Below is a small trained network, with its code and all its weights. Each question gives an input and a class and asks what happens when units are switched off, that is, made to give their printed mean instead of their output.

import numpy as np


def w(rows, s, z=0):
    codes = np.array(rows[::2]) - 128.0
    scale = np.full(codes.shape[1], s)
    scale[-1] = z or s
    return codes * scale


def norm(h):
    return h / np.sqrt((h * h).mean(-1, keepdims=True) + 1e-5)


def f(y):
    return y / 2 * (1 + np.tanh(0.7978845608 * (y + 0.044715 * y**3)))


def log_softmax(a):
    a = a - a.max(-1, keepdims=True)
    return a - np.log(np.exp(a).sum(-1, keepdims=True))


def net(x, mask):
    res = np.array(x, float).reshape(1, 8) / 4 @ E
    u = 0
    for l in range(3):
        y = f(norm(res) @ A[l][:, :-1].T + A[l][:, -1])
        res = res + np.where(mask[u : u + 9], y, B[l][:, -1]) @ B[l][:, :-1]
        u += 9
    return log_softmax(norm(res)[-1] @ U[:, :-1].T + U[:, -1])


A, B = {}, {}
E = w([
[121,3,211,86,120,148,25],'x0',
[112,134,62,100,89,179,119],'x1',
[144,158,211,80,133,84,208],'x2',
[81,113,93,185,180,25,41],'x3',
[69,213,149,97,119,46,95],'x4',
[197,85,90,166,118,117,147],'x5',
[50,79,52,155,116,46,148],'x6',
[116,117,138,225,236,49,41],'x7',
],0.005)
A[0] = w([
[156,194,132,95,202,59,146,113],'L0N1',
[113,104,68,192,181,102,44,45],'L0N2',
[84,114,218,70,85,140,75,52],'L0N3',
[88,181,203,133,100,78,164,92],'L0N4',
[197,108,133,135,169,199,72,167],'L0N5',
[75,97,156,182,140,3,204,4],'L0N6',
[80,120,104,23,151,147,60,161],'L0N7',
[124,173,34,172,45,212,201,51],'L0N8',
[124,101,95,163,152,50,42,101],'L0N9',
],0.0065,0.0044)
B[0] = w([
[141,182,182,169,101,134,122,192],'L0N1',
[40,125,123,140,118,168,91,216],'L0N2',
[88,122,59,85,68,169,143,174],'L0N3',
[169,195,155,105,151,97,91,161],'L0N4',
[151,91,145,144,121,130,110,227],'L0N5',
[143,103,121,162,104,97,233,177],'L0N6',
[93,164,147,154,86,151,120,204],'L0N7',
[174,161,2,103,146,100,138,217],'L0N8',
[50,119,117,196,142,171,124,252],'L0N9',
],0.0069,0.0034)
A[1] = w([
[161,136,130,108,109,124,186,96],'L1N1',
[200,52,159,107,126,192,111,45],'L1N2',
[111,173,71,136,113,126,136,116],'L1N3',
[175,172,84,174,126,136,121,110],'L1N4',
[152,158,76,157,153,139,173,92],'L1N5',
[140,193,184,128,174,73,142,4],'L1N6',
[187,166,127,99,158,186,164,135],'L1N7',
[101,127,127,8,117,151,102,48],'L1N8',
[99,76,125,140,165,47,180,74],'L1N9',
],0.011,0.0031)
B[1] = w([
[81,110,122,155,164,136,61,194],'L1N1',
[208,79,215,141,255,89,167,253],'L1N2',
[160,48,143,100,143,123,134,216],'L1N3',
[89,112,128,71,123,123,134,205],'L1N4',
[146,160,129,79,88,161,102,214],'L1N5',
[89,233,175,121,164,54,192,207],'L1N6',
[111,68,126,124,146,82,100,253],'L1N7',
[132,98,195,137,38,175,140,203],'L1N8',
[188,147,88,187,32,180,142,202],'L1N9',
],0.0091,0.0038)
A[2] = w([
[94,122,83,175,198,94,20,41],'L2N1',
[159,97,113,42,179,148,160,133],'L2N2',
[126,216,254,133,78,151,145,252],'L2N3',
[200,138,160,62,108,128,238,172],'L2N4',
[125,98,45,7,139,110,134,99],'L2N5',
[119,15,64,120,136,150,113,243],'L2N6',
[53,81,98,176,146,108,26,63],'L2N7',
[85,134,49,141,53,75,173,158],'L2N8',
[149,118,61,6,120,80,201,96],'L2N9',
],0.008,0.0017)
B[2] = w([
[75,165,132,155,55,180,71,202],'L2N1',
[221,118,81,147,141,125,123,197],'L2N2',
[82,107,78,69,135,104,163,254],'L2N3',
[78,125,93,170,150,138,38,223],'L2N4',
[198,208,71,75,92,254,92,209],'L2N5',
[88,243,148,84,154,69,102,251],'L2N6',
[120,169,152,221,150,159,59,222],'L2N7',
[209,62,160,138,146,149,184,214],'L2N8',
[137,204,59,165,173,138,112,215],'L2N9',
],0.0081,0.005)
U = w([
[53,154,137,251,122,157,41,159],'0',
[196,195,23,98,140,186,96,208],'1',
[210,51,186,139,224,122,122,185],'2',
[84,71,174,53,39,173,119,26],'3',
[68,214,143,112,168,46,194,139],'4',
[178,107,95,246,82,103,207,3],'5',
],0.015,0.0016)

Each question gives the input, the list of numbers given to net, and the class t.
The units are the neurons (one row each of A and B). Each row of codes is followed by its name. A weight is (code - 128) times the scale printed after its matrix; where a second scale follows, it is the last column's (A, B and U).
mask holds one flag per neuron, layer by layer. A switched-off neuron (its flag False) gives its mean, the last column of its row in B, instead of its output. The means were averaged over made-up inputs and are rounded, as every weight is.
A unit's drop is (log p(t) with every unit on - log p(t) with that unit switched off) / (log p(t) with every unit on - log p(t) with every unit switched off).
The circuit of an input: a set's keep is (log p(t) with only the set's units on - log p(t) with every unit switched off) / (log p(t) with every unit on - log p(t) with every unit switched off). Starting from the 12 units with the biggest drops (on a tie, the unit counted first), units are removed one at a time, each time the one whose removal leaves the highest keep (on an exact tie, the one counted first), for as long as the keep stays at least 0.8.
circuit, biggest first: the units of the circuit, biggest drop first
k most important neurons: the k neurons with the biggest drops, biggest first
k most important neurons of layer l: the k neurons of layer l with the biggest drops, biggest first
drop when u is switched off: that unit's drop, to one decimal
input [-3,-8,2,4,-3,-1,2,-6], class 5: 2 most important neurons of layer 2 => [L2N6 L2N8]
input [8,-3,-1,6,-1,3,-2,-7], class 2: most important neuron => [L1N2]
input [-5,-4,-2,8,-2,2,8,3], class 5: 4 most important neurons => [L1N9 L0N6 L2N8 L1N1]
input [6,0,-8,-1,-1,-8,-6,-2], class 3: 3 most important neurons => [L0N3 L1N8 L0N7]
input [0,-8,-7,-4,6,-5,-8,5], class 4: circuit, biggest first => [L1N6 L2N3]
input [3,3,4,-5,6,5,1,2], class 3: 3 most important neurons => [L0N3 L1N8 L2N6]
input [-6,1,5,8,2,7,7,-7], class 1: 4 most important neurons => [L1N5 L0N8 L2N9 L1N3]
input [-8,-4,-8,7,-8,-2,4,-2], class 1: circuit, biggest first => [L0N8 L1N5]
input [-1,-2,-7,2,-7,2,7,-2], class 1: 2 most important neurons => [L0N8 L1N1]
input [-2,1,3,3,1,5,3,7], class 5: 2 most important neurons => [L0N6 L1N9]
input [2,1,2,-8,4,4,-7,-7], class 2: circuit, biggest first => [L1N2 L1N7]
input [-7,3,-2,8,8,-6,3,-7], class 1: 3 most important neurons => [L1N3 L2N5 L2N6]
input [1,-5,6,5,1,5,6,8], class 5: circuit, biggest first => [L0N6 L1N9]
input [7,1,-5,-1,-1,1,-8,6], class 2: most important neuron of layer 1 => [L1N2]
input [-5,-4,-8,-4,-3,-4,-7,6], class 2: 4 most important neurons => [L0N5 L0N9 L1N2 L1N1]
input [6,-8,-8,-4,7,5,2,-4], class 3: 2 most important neurons => [L0N3 L1N8]
input [0,8,0,-3,-7,3,1,6], class 2: 2 most important neurons => [L1N2 L0N5]
input [-7,-1,-2,6,2,4,5,-4], class 1: drop when L1N4 is switched off => 0.1
input [2,3,-3,-6,-4,-6,-6,-4], class 2: drop when L1N2 is switched off => 1.1
input [1,4,2,-7,5,0,1,-2], class 3: circuit, biggest first => [L1N8]
input [8,2,-3,-8,7,-6,2,3], class 3: drop when L1N9 is switched off => 0.0
input [7,-3,4,-4,5,-2,-5,2], class 3: drop when L0N3 is switched off => 1.1
